Here is a tiny trained network, its code and every weight. The questions are about switching its units off for an input and a target symbol, where a switched-off unit gives its printed mean instead of its output.

import numpy as np


def w(rows, s, z=0):
    codes = np.array(rows[::2]) - 128.0
    scale = np.full(codes.shape[1], s)
    scale[-1] = z or s
    return codes * scale


def f(y):
    return y / 2 * (1 + np.tanh(0.7978845608 * (y + 0.044715 * y**3)))


def softmax(a):
    e = np.exp(a - a.max(-1, keepdims=True))
    return e / e.sum(-1, keepdims=True)


def log_softmax(a):
    a = a - a.max(-1, keepdims=True)
    return a - np.log(np.exp(a).sum(-1, keepdims=True))


def net(x, mask):
    ids = ['Ωαγημπφ'.index(c) for c in x.split()]
    T = len(ids)
    res = E[ids] + P[:T]
    r = res
    for j in range(3):
        rows = slice(2 * j, 2 * j + 2)
        q, k, v = (r @ M[0][rows].T for M in (Q, K, V))
        z = softmax(np.where(np.tri(T) > 0, q @ k.T / 2**0.5, -1e9)) @ v
        o = O[0][rows]
        res = res + np.where(mask[j], z, o[:, -1]) @ o[:, :-1]
    y = f(res @ A[0][:, :-1].T + A[0][:, -1])
    res = res + np.where(mask[3:15], y, B[0][:, -1]) @ B[0][:, :-1]
    return log_softmax(res[-1] @ U[:, :-1].T + U[:, -1])


Q, K, V, O, A, B = {}, {}, {}, {}, {}, {}
E = w([
[157,254,172,215],'Ω',
[98,96,124,240],'α',
[165,136,84,193],'γ',
[205,153,122,222],'η',
[176,126,106,187],'μ',
[95,210,149,180],'π',
[49,187,113,190],'φ',
],0.0084)
P = w([
[143,113,126,65],'0',
[127,105,174,130],'1',
[108,171,5,206],'2',
[83,175,147,131],'3',
[114,108,195,161],'4',
[109,169,11,208],'5',
],0.016)
Q[0] = w([
[3,169,213,140],'h0',
[127,98,248,88],'h0',
[191,113,38,104],'h1',
[122,161,133,37],'h1',
[92,159,91,127],'h2',
[177,71,51,153],'h2',
],0.047)
K[0] = w([
[104,98,253,137],'h0',
[51,170,125,190],'h0',
[136,153,65,110],'h1',
[155,159,94,180],'h1',
[184,115,124,108],'h2',
[149,152,84,60],'h2',
],0.055)
V[0] = w([
[64,54,205,33],'h0',
[168,171,247,66],'h0',
[92,94,83,139],'h1',
[126,50,252,32],'h1',
[30,176,118,101],'h2',
[169,229,167,115],'h2',
],0.026)
O[0] = w([
[88,244,199,140,112],'h0',
[2,102,120,89,254],'h0',
[99,110,122,157,61],'h1',
[175,101,250,94,236],'h1',
[40,157,186,190,55],'h2',
[46,108,93,89,188],'h2',
],0.018,0.0061)
A[0] = w([
[138,126,91,138,196],'n0',
[124,226,23,255,55],'n1',
[192,140,80,243,105],'n2',
[108,221,79,184,204],'n3',
[161,155,247,54,114],'n4',
[119,86,72,92,50],'n5',
[154,120,191,159,46],'n6',
[108,187,165,125,160],'n7',
[157,233,46,147,163],'n8',
[204,130,182,196,68],'n9',
[162,194,13,166,52],'n10',
[172,116,84,197,252],'n11',
],0.0098,0.013)
B[0] = w([
[147,147,123,148,185],'n0',
[18,142,113,19,169],'n1',
[105,67,94,131,187],'n2',
[194,62,121,184,202],'n3',
[86,111,77,84,248],'n4',
[162,60,187,178,219],'n5',
[198,116,129,197,165],'n6',
[159,148,130,197,214],'n7',
[126,159,134,103,181],'n8',
[68,69,250,64,208],'n9',
[142,3,111,148,159],'n10',
[136,248,163,94,242],'n11',
],0.023,0.013)
U = w([
[171,104,106,160,39],'Ω',
[184,158,156,148,100],'α',
[211,196,124,153,254],'γ',
[255,117,124,151,33],'η',
[193,135,74,118,163],'μ',
[131,181,108,168,171],'π',
[188,162,128,200,168],'φ',
],0.0071,0.007)

Each question gives the input, a string of symbols that net reads in full, and the target symbol t.
The units are the heads (2 rows each of Q, K, V and O) and the neurons (one row each of A and B). Each row of codes is followed by its name. A weight is (code - 128) times the scale printed after its matrix; where a second scale follows, it is the last column's (O, A, B and U).
mask holds one flag per unit, heads first, then neurons. A switched-off unit (its flag False) gives its mean, the last column of its rows in O or B, instead of its output. The means were averaged over made-up inputs and are rounded, as every weight is.
A unit's drop is (log p(t) with every unit on - log p(t) with that unit switched off) / (log p(t) with every unit on - log p(t) with every unit switched off).
The circuit of an input: a set's keep is (log p(t) with only the set's units on - log p(t) with every unit switched off) / (log p(t) with every unit on - log p(t) with every unit switched off). Starting from the 12 units with the biggest drops (on a tie, the unit counted first), units are removed one at a time, each time the one whose removal leaves the highest keep (on an exact tie, the one counted first), for as long as the keep stays at least 0.8.
units of the circuit, in order: the units of the circuit, biggest drop first
most important unit: the unit with the biggest drop
top k neurons: the k neurons with the biggest drops, biggest first
heads that matter: for each layer, one digit per head in row order, 1 if its drop is at least 0.15 and else 0, layers parted by /
input α η η φ μ η, target α: top 3 neurons	(n9 n11 n1)
input η η γ Ω, target η: heads that matter	101
input φ γ π η α μ, target π: units of the circuit, in order	(n1 h2)
input α μ η μ Ω γ, target α: units of the circuit, in order	(n9 h0 h2)
input η μ φ η, target μ: heads that matter	011
input α μ η μ γ μ, target α: units of the circuit, in order	(n9 h0 h2)
input μ Ω γ, target γ: most important unit	h1
input γ μ η α, target μ: units of the circuit, in order	(h1 h2 n4 n5)
input η α Ω μ, target α: units of the circuit, in order	(n9 h2 h0)
input α η η η, target η: units of the circuit, in order	(h2 h0 n5)
input π π μ μ μ η, target φ: top 2 neurons	(n3 n7)
input γ η γ, target μ: top 4 neurons	(n10 n1 n2 n11)
input π φ γ, target φ: top 3 neurons	(n3 n7 n4)
input α φ μ Ω γ, target Ω: units of the circuit, in order	(h0 h2)
input α π α, target α: units of the circuit, in order	(n9 h0 h2)
input μ α μ η, target α: units of the circuit, in order	(n9 h2 h0)
input μ μ μ η μ μ, target γ: heads that matter	000
input α φ α α γ, target α: units of the circuit, in order	(h0 n9 h2)
input γ η π, target μ: heads that matter	110
input μ Ω η μ μ, target Ω: top neuron	(n11)
input η π α, target η: top 2 neurons	(n5 n10)
input φ γ φ Ω η, target Ω: heads that matter	101
input η μ Ω η μ φ, target η: heads that matter	001
input η α φ α α η, target η: heads that matter	001
input φ φ μ η μ φ, target π: heads that matter	011
input γ μ φ η Ω η, target μ: top 2 neurons	(n10 n1)
input μ η η Ω π π, target γ: heads that matter	001
input φ μ α, target π: most important unit	n1
